Here is a tiny trained network, its code and every weight. The questions are about switching its units off for an input and a class, where a switched-off unit gives its printed mean instead of its output.

import numpy as np


def w(rows, s, z=0):
    codes = np.array(rows[::2]) - 128.0
    scale = np.full(codes.shape[1], s)
    scale[-1] = z or s
    return codes * scale


def norm(h):
    return h / np.sqrt((h * h).mean(-1, keepdims=True) + 1e-5)


def f(y):
    return y / 2 * (1 + np.tanh(0.7978845608 * (y + 0.044715 * y**3)))


def log_softmax(a):
    a = a - a.max(-1, keepdims=True)
    return a - np.log(np.exp(a).sum(-1, keepdims=True))


def net(x, mask):
    res = np.array(x, float).reshape(1, 6) / 4 @ E
    u = 0
    for l in range(4):
        y = f(norm(res) @ A[l][:, :-1].T + A[l][:, -1])
        res = res + np.where(mask[u : u + 5], y, B[l][:, -1]) @ B[l][:, :-1]
        u += 5
    return log_softmax(norm(res)[-1] @ U[:, :-1].T + U[:, -1])


A, B = {}, {}
E = w([
[165,45,83,248,210,240,127,166],'x0',
[138,120,55,147,58,82,61,106],'x1',
[182,169,113,170,89,69,204,98],'x2',
[34,188,98,158,154,80,164,226],'x3',
[83,148,89,161,119,131,208,51],'x4',
[128,125,53,77,97,131,151,217],'x5',
],0.0011)
A[0] = w([
[167,46,119,87,142,208,127,105,7],'L0N0',
[150,132,116,109,113,165,124,185,105],'L0N1',
[115,151,93,61,47,90,143,132,79],'L0N2',
[162,196,152,130,174,91,255,101,152],'L0N3',
[110,129,116,142,148,135,73,187,126],'L0N4',
],0.0033,0.0012)
B[0] = w([
[35,230,175,146,168,109,76,94,163],'L0N0',
[84,125,110,14,136,58,209,126,142],'L0N1',
[82,153,98,154,146,174,66,3,218],'L0N2',
[73,156,138,136,51,183,31,170,252],'L0N3',
[97,176,182,68,93,51,150,89,153],'L0N4',
],0.0025,0.0012)
A[1] = w([
[240,106,176,95,129,100,65,80,38],'L1N0',
[113,114,245,176,231,175,120,105,107],'L1N1',
[64,148,155,162,40,125,118,2,2],'L1N2',
[220,29,50,208,157,146,180,140,35],'L1N3',
[121,145,165,75,204,135,177,225,148],'L1N4',
],0.0029,0.00092)
B[1] = w([
[160,146,180,163,43,155,112,168,177],'L1N0',
[148,152,45,128,126,192,130,41,248],'L1N1',
[114,91,168,120,156,119,113,253,244],'L1N2',
[88,125,147,38,184,191,111,61,145],'L1N3',
[142,45,149,150,86,154,166,126,209],'L1N4',
],0.0035,0.0011)
A[2] = w([
[97,127,125,64,127,86,128,243,72],'L2N0',
[185,149,44,247,60,96,106,146,76],'L2N1',
[254,120,237,119,76,129,13,104,58],'L2N2',
[164,148,42,94,69,86,126,123,173],'L2N3',
[59,197,118,85,77,110,112,108,253],'L2N4',
],0.0034,0.0015)
B[2] = w([
[155,135,152,133,176,70,152,82,197],'L2N0',
[117,98,138,171,109,193,190,140,145],'L2N1',
[166,148,212,116,4,115,211,98,244],'L2N2',
[100,97,167,156,156,192,130,101,173],'L2N3',
[179,150,147,118,132,155,47,135,251],'L2N4',
],0.0037,0.0022)
A[3] = w([
[123,254,141,145,92,16,33,117,5],'L3N0',
[142,139,36,235,120,178,105,43,160],'L3N1',
[104,48,128,134,190,135,29,186,143],'L3N2',
[137,181,160,199,51,206,170,194,210],'L3N3',
[69,163,58,189,176,72,130,164,192],'L3N4',
],0.0032,0.0014)
B[3] = w([
[47,172,59,134,143,172,97,136,212],'L3N0',
[183,126,182,44,152,142,99,81,209],'L3N1',
[124,179,144,143,55,138,167,105,173],'L3N2',
[127,126,138,98,3,109,96,101,250],'L3N3',
[181,125,199,96,77,102,109,116,160],'L3N4',
],0.004,0.002)
U = w([
[173,95,125,83,223,210,107,49,179],'0',
[138,108,53,201,181,116,123,142,3],'1',
[163,136,189,116,2,138,110,108,183],'2',
[141,76,146,111,178,33,197,198,126],'3',
[132,119,90,190,167,132,114,161,5],'4',
[96,58,81,149,169,177,198,193,94],'5',
[47,211,88,137,134,91,46,176,164],'6',
],0.0084,0.0043)

Each question gives the input, the list of numbers given to net, and the class t.
The units are the neurons (one row each of A and B). Each row of codes is followed by its name. A weight is (code - 128) times the scale printed after its matrix; where a second scale follows, it is the last column's (A, B and U).
mask holds one flag per neuron, layer by layer. A switched-off neuron (its flag False) gives its mean, the last column of its row in B, instead of its output. The means were averaged over made-up inputs and are rounded, as every weight is.
A unit's drop is (log p(t) with every unit on - log p(t) with that unit switched off) / (log p(t) with every unit on - log p(t) with every unit switched off).
The circuit of an input: a set's keep is (log p(t) with only the set's units on - log p(t) with every unit switched off) / (log p(t) with every unit on - log p(t) with every unit switched off). Starting from the 12 units with the biggest drops (on a tie, the unit counted first), units are removed one at a time, each time the one whose removal leaves the highest keep (on an exact tie, the one counted first), for as long as the keep stays at least 0.8.
circuit, biggest first: the units of the circuit, biggest drop first
k most important neurons: the k neurons with the biggest drops, biggest first
top k neurons in layer l: the k neurons of layer l with the biggest drops, biggest first
drop when u is switched off: that unit's drop, to one decimal
input [-5,4,4,8,-6,-7], class 6: circuit, biggest first -> L3N0
input [7,8,-2,-4,-1,7], class 0: circuit, biggest first -> L1N3, L0N3
input [7,7,0,6,6,7], class 0: circuit, biggest first -> L1N3, L3N1
input [7,8,0,1,-5,6], class 0: 2 most important neurons -> L1N2, L0N3
input [-2,5,-6,-1,3,4], class 6: 2 most important neurons -> L1N1, L1N2
input [0,5,-4,5,-2,-5], class 6: 2 most important neurons -> L0N4, L3N0
input [1,3,3,-2,-1,4], class 0: 2 most important neurons -> L1N3, L0N3
input [6,-5,-1,3,-8,0], class 5: top 2 neurons in layer 0 -> L0N2, L0N1
input [3,5,-2,1,0,7], class 0: 3 most important neurons -> L1N2, L3N3, L0N3
input [7,7,-4,5,2,4], class 3: top 2 neurons in layer 1 -> L1N1, L1N0
input [-4,-7,-6,2,0,4], class 3: 2 most important neurons -> L1N4, L3N0
input [-1,-8,-4,8,7,-1], class 2: top 3 neurons in layer 3 -> L3N4, L3N0, L3N3
input [2,5,-7,7,4,7], class 3: top 2 neurons in layer 1 -> L1N1, L1N0
input [7,0,6,-2,4,-1], class 0: circuit, biggest first -> L1N3
input [4,6,5,4,-1,8], class 0: top 2 neurons in layer 2 -> L2N3, L2N2
input [4,8,7,-3,8,8], class 0: drop when L1N3 is switched off -> 0.3
input [6,6,1,-2,-1,2], class 0: drop when L1N3 is switched off -> 1.1
input [3,2,-4,8,-7,5], class 3: drop when L2N0 is switched off -> 0.1
input [-5,-3,5,5,1,-3], class 6: drop when L3N0 is switched off -> 0.1
input [1,-6,-3,1,-5,4], class 3: most important neuron -> L0N1
input [-1,-5,3,4,-2,8], class 3: top 2 neurons in layer 2 -> L2N0, L2N2
input [5,3,-7,4,-1,5], class 3: top 2 neurons in layer 0 -> L0N4, L0N3
